Below is a small trained network, with its code and all its weights. Each question gives an input and a class and asks what happens when units are switched off, that is, made to give their printed mean instead of their output.

import numpy as np


def w(rows, s, z=0):
    codes = np.array(rows[::2]) - 128.0
    scale = np.full(codes.shape[1], s)
    scale[-1] = z or s
    return codes * scale


def f(y):
    return np.maximum(y, 0)


def log_softmax(a):
    a = a - a.max(-1, keepdims=True)
    return a - np.log(np.exp(a).sum(-1, keepdims=True))


def net(x, mask):
    res = np.array(x, float).reshape(1, 2) / 4 @ E
    y = f(res @ A[0][:, :-1].T + A[0][:, -1])
    res = res + np.where(mask, y, B[0][:, -1]) @ B[0][:, :-1]
    return log_softmax(res[-1] @ U[:, :-1].T + U[:, -1])


A, B = {}, {}
E = w([
[79,199,36,22],'x0',
[76,71,71,247],'x1',
],0.011)
A[0] = w([
[169,74,182,217,230],'n1',
[122,199,123,79,127],'n2',
[92,64,93,146,131],'n3',
[184,172,129,76,158],'n4',
[154,90,163,181,183],'n5',
[237,159,168,76,254],'n6',
[180,159,128,58,197],'n7',
[72,191,88,40,124],'n8',
[8,149,63,65,156],'n9',
[91,91,93,149,132],'n10',
[137,146,109,72,87],'n11',
[153,81,107,161,140],'n12',
[69,132,56,78,152],'n13',
],0.015,0.007)
B[0] = w([
[174,122,200,178,251],'n1',
[45,133,112,83,202],'n2',
[90,227,107,190,177],'n3',
[79,181,171,48,205],'n4',
[102,102,211,150,204],'n5',
[186,100,237,18,252],'n6',
[107,157,134,33,223],'n7',
[35,142,103,99,247],'n8',
[120,138,30,170,253],'n9',
[2,169,63,208,173],'n10',
[84,189,167,192,176],'n11',
[73,155,167,159,168],'n12',
[82,95,57,166,223],'n13',
],0.0088,0.016)
U = w([
[216,100,190,98,228],'0',
[97,196,95,110,6],'1',
[130,165,143,226,144],'2',
[129,141,9,214,100],'3',
],0.015,0.0023)

Each question gives the input, the list of numbers given to net, and the class t.
The units are the neurons (one row each of A and B). Each row of codes is followed by its name. A weight is (code - 128) times the scale printed after its matrix; where a second scale follows, it is the last column's (A, B and U).
mask holds one flag per neuron, in row order. A switched-off neuron (its flag False) gives its mean, the last column of its row in B, instead of its output. The means were averaged over made-up inputs and are rounded, as every weight is.
A unit's drop is (log p(t) with every unit on - log p(t) with that unit switched off) / (log p(t) with every unit on - log p(t) with every unit switched off).
The circuit of an input: a set's keep is (log p(t) with only the set's units on - log p(t) with every unit switched off) / (log p(t) with every unit on - log p(t) with every unit switched off). Starting from the 12 units with the biggest drops (on a tie, the unit counted first), units are removed one at a time, each time the one whose removal leaves the highest keep (on an exact tie, the one counted first), for as long as the keep stays at least 0.8.
circuit, biggest first: the units of the circuit, biggest drop first
k most important neurons: the k neurons with the biggest drops, biggest first
drop when u is switched off: that unit's drop, to one decimal
input [5,1], class 3: circuit, biggest first -> n6, n9
input [0,-7], class 0: circuit, biggest first -> n6
input [0,1], class 2: circuit, biggest first -> n7, n8
input [-5,0], class 0: circuit, biggest first -> n9, n10
input [0,3], class 2: 2 most important neurons -> n9, n13
input [8,1], class 3: 3 most important neurons -> n9, n13, n6
input [-8,0], class 0: 2 most important neurons -> n9, n10
input [1,7], class 3: 2 most important neurons -> n6, n10
input [0,-2], class 0: drop when n8 is switched off -> 0.1
input [-1,3], class 2: drop when n9 is switched off -> 0.1
